
[[  24  -94  -69  -39   57  -17   71  203  221  -16   98  -29 -170   77
  -204  393   90  -50   88  -79   87  -47  -52  160 -141]
 [-100   22 -128  -50  -41   14 -237 -144   35 -175  113 -201    2   97
   -97  104  222    0   45  -89   61  -25  -45   95  -43]
 [  19 -191  102  421 -136 -197 -265  -39 -377 -161   64    1   22  105
    22  115  129   50   49  139 -119 -231 -148  -75   98]
 [  81  138   36  171  116   36   39 -227  -31  -30  -78  -51  -59   25
    22  -53   15   43   24  -57   -1  -39   66 -154  222]
 [ -26 -101   -6  148  -62  -73 -129   26  -99    2  103  -49  -72   34
    25  167  128  -23   62   25   23 -135 -142  -29  -18]
 [-125  -64   26  -50   46  -32  -90 -137 -335   46    1  -86  118   23
   -53 -252  121   10  -91   15   20   76    6   26  -56]
 [  56 -217   84   66   91 -126  222  387    8  136   42  118 -177    3
  -200  398  -54  -96   38   26   13  -84 -132  151 -137]
 [-166   42 -195 -216   -9    6 -159   -5  187 -244  162 -275  -17  130
  -261  236  225  -67   54 -161  119   80  -32  322 -185]
 [ -30  -72  -63 -161   86  -50  195  194  148   47  100  -55  -73  169
  -201  100  133  -30   68 -138  177  141  184  241 -281]
 [ 131   -4   88  188   49 -120  -36 -177 -103 -262  -64   59   13  148
  -177   46   23   46   54  -93 -105  -88  198   66  187]
 [  41  -94   -8   12 -108 -196  -39   71  107 -128  154   59 -100  140
   -65  255  115  -97  178 -183   44 -128  142  221  -62]
 [  33 -138  102  320    9 -123  -25   60 -287   16    6    6  -28   55
    -9   73   48   35    6  132  -50 -116 -125  -93   47]
 [ -70 -209  -67 -319  248   92   87  306  137  -35  -20  -37  -98  -54
  -606  491  -13  -70 -123  -21   -9   75 -240  383 -244]
 [ -28 -127  121 -168   -8 -213   90  -32 -250  123   35  167   56   35
   -10 -235   18 -127   11 -161   27   34  275  198  -77]
 [  53 -371    0  232  -37 -104   -9  476   28   62  164   47 -211   97
  -183  611  128   12   88  152   29 -198 -304   65 -259]
 [  77  -59   50 -253  252  -20  217   93  129  -98 -109  117  -81  -11
  -487  266 -125  -95  -50 -181  -57   54  114  353   -9]
 [  28 -182  296  240   29 -333  154  105 -542   91  -61  219   53  -26
   -18 -128 -154 -120  -41   69 -141  -79   42   90  107]
 [  35 -181   87  531  -31 -114 -105   70 -387  -52   27  -78   15  171
     9   42  160  165    8  255  -47 -111 -158 -201    7]
 [   1   59 -150 -217   87   41  -10   56  423 -238   75 -106 -172   39
  -354  523   59 -116   96 -236   44  -43  -40  324  -36]
 [  59   79   83 -203  264   21  219 -162  -22    0 -167   87    2  -34
  -260 -115 -115  -53  -77 -185  -27  107  235  144  123]
 [ -73   30  -90 -153  -51  -26 -140 -103  114  -53  121  -76  -79   -8
   -21  158  124 -122   88 -181   73  -79  -20  128   -6]
 [ -29  -33  -93 -353  103   -6  164  205  350   62  100    9 -193  -22
  -254  386   14 -190   75 -233  128   20    9  324 -182]
 [ 120  110  -15  173    6   23  -22 -146  180   -1   29   -2 -203  -17
   123  226   42  -39  143 -109   29 -208  -38 -169  218]
 [  81  -13  -15   18  199   40  219  154  181    8  -25  -26 -151   79
  -259  267    9   18   26  -48   66   36   15   81  -59]
 [ -55  110   78  136  -61 -132 -227 -392 -345 -149  -18  -61  109  -13
   122 -247   47  -53    7  -74  -86  -96   51  -43  285]
 [  51 -113  106  131   14 -135  109  115 -119  155   35  116 -116  -15
    44  114  -22  -88   57  -10    9 -123  -28  -16   20]
 [  78  130   94 -243  156  -70  170 -176   94  -22  -99  166  -84 -125
  -153   45 -180 -208   16 -301  -53  -36  201  210  235]
 [ -36 -168  -41   82  -43 -103  -68  213   16  -75  141  -61 -104   89
  -160  374  130  -50   74   10   34 -100 -161  162 -152]
 [-137   61  -67 -178   15   -2   -9  -56    6  121   96 -125  -53  -50
    48  -26   95 -131   22 -123  131   39  -42   72  -64]
 [  49  -31   75  172   51  -45  -82  -69 -120  -82  -42   23  -75  -68
   -98  223  -41  -44   -4   17 -114 -180 -181  -27  204]
 [ -85   -6  123  -68   -3 -127   23 -142 -338  253    9   75   25 -129
   198 -285  -29 -157  -33  -70   22  -32   25  -35   88]
 [   2   -2  -32   13  -35  -69  -72  -59   57  -78   90  -37  -68   81
   -30  128  122  -43  100 -124   49  -77   54   74    5]
 [-132   -2 -450 -648  145  424 -227  -29  699 -145  154 -327 -151   85
  -514  513  379   62   20 -254  247  127 -115  287 -395]
 [  23  -56   34  344  142   10   33   28 -225  -89  -58 -155   20  159
  -179   21  107  176  -56  179  -12   48  -74 -100    2]
 [ 203 -103  102  426  -12 -149   72  126   25  -67   31  112 -187  128
    -9  352   17   31  162   26  -41 -240   -9  -94  120]
 [ -13   14  146   76  -15 -240   74  -94 -282   27   13   79   34   20
    83 -201  -36 -129   42 -110  -17  -25  174   91  116]
 [ -84  -43 -106  122  -70  -26 -168  -70  -86 -104  142 -225   40  231
    -4  -55  312  108   67    8  127   41   54  -11 -160]
 [  92 -165   23 -103  106  -71  135  140  100  -31   15  122  -84  133
  -302  211   51   -6   52 -130   28    0  181  228 -144]
 [  22 -211  125  257   57 -101   41  181 -298  129   -8   60  -66  -19
   -63  148   -7    1  -40  171  -52 -115 -217  -68   -8]
 [  82   47   77   12   43  -77   88 -143  -13   80  -20  110  -83  -21
    68  -35  -27  -87   71 -160   14  -87  151  -25  149]
 [  31 -121   63   84    7 -143  -53   30 -116 -137   19   51  -29   58
  -191  194   24  -45   31  -42  -78 -110  -10  155   33]
 [   8   91  112   52  112  -11  -31 -388 -341   18 -139   11  104  -32
    36 -390   -5   32  -78  -49  -62   19  145 -130  242]
 [ 171  -29  -52 -121  188   63   85  163  502 -237  -37   92 -291  -46
  -499  817 -110 -117   84 -197  -82 -189 -139  292  101]
 [-170 -205 -197 -112 -322 -107 -392   48   66    2  378 -135  -63  149
   150  208  423  -64  198 -107  194 -150  -80  115 -335]
 [  -2  -82  136  128   63 -123  170   30 -319  235   -8   65    8   38
    94 -247   20   -9  -19   34   55   41  103  -76  -31]
 [  18 -197 -135 -300  256  238   66  216  304   56  -13  -30 -164    1
  -511  483   94   60  -68  -31   70   45 -171  171 -262]
 [ 125 -105   89  113   43 -164  134  118   27  -49   16  139 -114  102
  -143  228  -15  -53  105  -95  -19 -103  126  133   18]
 [ 102  -52   71  276    1 -105   44   32  -57   17   32   42 -117   77
    45  145   45    6  100    6    6 -144   -1  -92   80]
 [  30  -83   65  163   13 -117   37   27 -145   20   31   21  -34   93
   -22   26   69    3   45    1   18  -52   44   -7   -5]
 [ -30   16  -24  151   56   26  -90 -139 -151  -79    3 -157   33  109
   -59  -70  153   99  -16   35   29   24   -8  -71   21]
 [-116  -90  225 -299  136 -125  154 -167 -564  388 -124  212  147 -216
    48 -560 -142 -174 -194  -74  -36  108  140   67   47]
 [-104  109   35  -87   95  -14   93 -102 -146  190   -7  -73  -25 -132
    78 -148  -35 -145  -45  -67   65   45  -61  -10   79]
 [ -11 -226  156  406 -159 -374 -156  144 -417 -224  105   46   39  139
   -60  183   53  -62   69  102 -141 -200  -90  155   34]
 [  22  207  310  405  -33 -321   34 -392 -611  -19 -120   88  111  -91
   347 -488 -187 -151   -1  -32 -160 -119  144 -163  531]
 [  36  -39   30  -32   96  -31   60   26   17    4  -14   42  -98  -32
  -158  200  -23  -76    9  -80  -12  -63  -37   98   41]
 [-140 -142  -31  -20 -120 -140 -266  -83 -254 -162  134 -114  114  141
  -101  -49  232  -10   14  -30    9  -10   17  182 -129]
 [  20 -150  -87  -59  136   81   84  237  184   31   53  -59 -142   90
  -302  366  125   46   18    2   98   18 -102  113 -227]
 [  80 -148   78    8    5 -130  105  120   -3  132   57  179 -135    2
   -19  181    3 -100   84  -94   25 -133   52   69  -32]
 [  22  102  -89   50   28   21  -93 -207  117 -224   39 -149  -26  182
  -106   47  183   74   90 -138   58    9  153   35   49]
 [  97  -73  116   26   48 -152  227   67  -41  156   14  166  -90   69
    17  -35   -9  -69   89 -122   64  -22  235   53  -23]
 [  18   12   60   27   50  -48    1 -126 -112   36  -24   32  -37  -40
     2  -13   -3  -60   10  -72  -13  -76   12  -18  125]
 [ -23  -46  281   63  117 -167  147 -164 -613  290 -157  188  103 -175
   123 -461 -176 -113 -146   36 -101    2   58  -93  208]
 [ -66  -36  -21 -201   33   30  -38  -82  -33  170   47    9  -56  -93
    11   -6   66  -95   -4 -109   70  -31  -40   24  -35]
 [  28  -41  109  -39   74 -101   38 -107 -176   16  -53  111   -1  -32
   -89  -55  -47  -79  -18 -105  -55  -44   99   84  110]
 [-233  102 -357 -315   96  245 -299  -75  348 -373  131 -492  -16  119
  -473  389  317   35  -32 -113  135  151 -226  312 -219]
 [  57  140   -6 -190  208   78  102 -159  186  -76 -105   14 -102  -76
  -246  163  -91  -94  -10 -214  -27   -3   58  134  180]
 [ -80   17  -30  -15 -117  -88 -259 -248 -129  -94  102  -71   27   21
    89  -52  155  -66   69 -122   16 -106   18   26   79]
 [ -23 -120  105  165  -47 -194   21   41 -297   95   66   35   13   78
    83 -106   76  -41   41   24   25  -51   50   -1  -35]
 [  15 -104   57  291   42  -66  -23   21 -255  -32   -1  -66    7  129
   -66    0  109  100  -10  121  -12  -27  -49  -84   -6]
 [ -34 -198  107   70   75 -107   71  175 -280  143    6   60  -26  -46
  -120   90  -17  -58  -67   92  -27  -41 -158   60  -71]
 [ -56  -13   24  -26   47  -55   39  -65 -158   89   23  -40   17   42
     0 -145   81  -29   -9  -53   68   52   80   24  -40]
 [ -58  -22 -111  -12   35   49 -118   79  154 -103   89 -159 -135   -9
  -193  430  104  -60   35  -23   36  -89 -270  103  -42]]

[  86 -114  -42    4  -37 -118 -248   -5  -30  -25  102 -346  -40  -18
   93  -86   86  -97   65   87    0   -9  206   70  -94  195] | 12
[ 365   84   32 -228   84  -63  -21   33  295 -361   20  159   13  -24
   76   59 -110 -107 -334 -145   32  -91    2  130 -127  190] | 6
[  17  -28  -79   19   12   60  -44   43  102  139  182   66   86  -55
  -27 -128 -102   97   28  -95   -5  -73   99   27    7   78] | 2
[ 152 -101 -228   66  -78  -54  -42   73  105   26  165  108  135   33
  -23 -183 -123  115  -30   21   -7   91  169  141   32  239] | 38
[-187  -35   47  -51  -18  -80  -69  -38  -14   72   39 -144  -88 -127
   -6   -9   -4  -40  112   50  -95  -83   22   56  137   85] | 40
[  70   -3  118 -225   70 -102 -217  -31  175  -18  152  -90    6 -149
   21  -11 -152 -106  -17  -94  -90 -192   92   59    6   95] | 52
[ 158   60  -37  -42   22  -99  151   30  138 -295 -129  208 -127 -114
   12  -46 -161 -113 -212 -132    1  -24    0   65   33  100] | 60
[ -44   31   38  -13   53   21   90  -60  -13 -211 -114 -158 -295 -110
  144  151  178 -166 -144  -13   47  -88  -63   65   24   98] | 19
[ 459   85   56 -213   62 -360   47  150  330 -756 -233  211 -204 -211
   94    1 -334 -356 -599 -130  -60   -9  143  155    5  317] | 61
[  35  -27 -114   66  -46  -62   74   17   17  -72  -34   58  -53  -44
  -10 -114  -60   -7   -7  -23    4   33   54   60   40  111] | 70
[ -50  -17 -146  179   -6  162  115   68   -8   83   78   40  -32  -16
   25  -96   76  111  -22  -55   83   -7   60    2  -19   88] | 49
[ -92  -85 -142   68 -100 -118   40  -56  -59   54  -12   -1  -59  -60
  -42 -111  -58   15  143   68  -58   56   33  104  173  107] | 54
[ -70  -30 -140   90 -114 -133  101  -49  -78   69  -86  110   -6  -34
 -126 -229 -133   36  249  -27  -34   63    1   13   91  -25] | 20
[   8 -135  -75  -79  -79 -194 -194  -60   33   46  131 -157   17  -48
    6  -65  -69  -33  105  130 -109   14  126  178  133  223] | 16
[  86   55   10  -94   15  -85   32   65  152 -175   -8  129  -11  -74
  -11  -44 -127  -37 -153  -65  -37  -44   26   73   18  145] | 67
[ -13  102   44  -93   96  272   57  -66   87   51  119  -12   19   74
   80  156  250   97  -33  -95  121 -163 -191   29 -152   10] | 46
[-78 -12 -70   9 -45 -24  65 -39   6  44   8  56 -18 -30 -39 -61 -21  48
  92   3 -26  -8 -36  69  90  65] | 0
[ 197  230  271 -282  186 -105  139  -12  239 -564 -278  119 -319 -255
  100  163 -126 -359 -397 -296    1 -253 -131  -27  -80  -17] | 18
[ 73   7 -55 -41  -9 -18  20 -66  41 -42   9  18 -19  -1   9 -35   7 -12
  44 -57  30 -36 -35  62 -32  48] | 35
[  16 -175 -396  271 -251 -192   89   -2 -146  132  -21  120  103   96
 -142 -370 -125  156  295  137  -18  290  141  123  136  152] | 51
[-246   49  112  -48  108  163   82  -93    4   41   18 -132 -251 -177
   99  187  157  -67  -32  -72    1 -218 -126   12  113   -7] | 9
[  50 -111 -195    4  -86  -60  -93    8   94  195  227  114  198   21
  -86 -189 -170  162  135   21  -56   43  118  135  100  162] | 14
[  41   65  -86   -4   -5    9  229  -43   65 -143 -111  227  -90  -38
  -11   -7  -38    1  -71 -107   38  -10 -133   70   60   35] | 39
[  77   12 -162   27    5   93  181  -24  118   -2   52  273    7  -17
  -17  -45  -79  101  -66 -133   52  -22  -61   90   67   64] | 47
[-167 -146  -49   12  -39  -54 -119 -218 -158  133   46 -391 -217  -87
  105   64  182 -111  244  114  -24  -60   13  112  134   71] | 15
[ -48   44   27  -79   50   78   88 -140   24  -24  -20  -30 -140  -52
   57  112  110  -43   26  -84   40 -129 -161   51   16  -19] | 42
[   0   37   32  -54   14  -47   35   -3   48 -148  -60  -31 -112  -73
   41   24   24  -85  -72  -27   -8  -60  -22   51    8  100] | 63
[   8   22  -35  -32  -12  -32  115 -163  -48 -117 -134  -33 -177  -28
   47   50  100  -95   71  -46   50  -40 -145   65   14  -11] | 26
[  -7  -33 -195  212  -23  183  141   19  -62   63   45   -2  -56   40
   58  -77  163  102    5  -39  136   34   29   14  -66   73] | 41
[ -17  -80 -185   79 -103 -101   63   32   12   -2   23   88   -2  -19
  -38 -120  -80   63   13   83  -44  103   74  144  161  206] | 44
[-187   12   63  143  -15  -63    2  104 -115  -22  -97 -202 -180 -168
   -5 -165   18 -107   73  -18  -29  -57  151 -121  -25   23] | 64
[  21   20   65 -114    5  -88  -65  -67   23  -95  -29 -134  -73  -44
   31   15   46 -102   41   -5  -16  -79  -29   53  -39   69] | 13
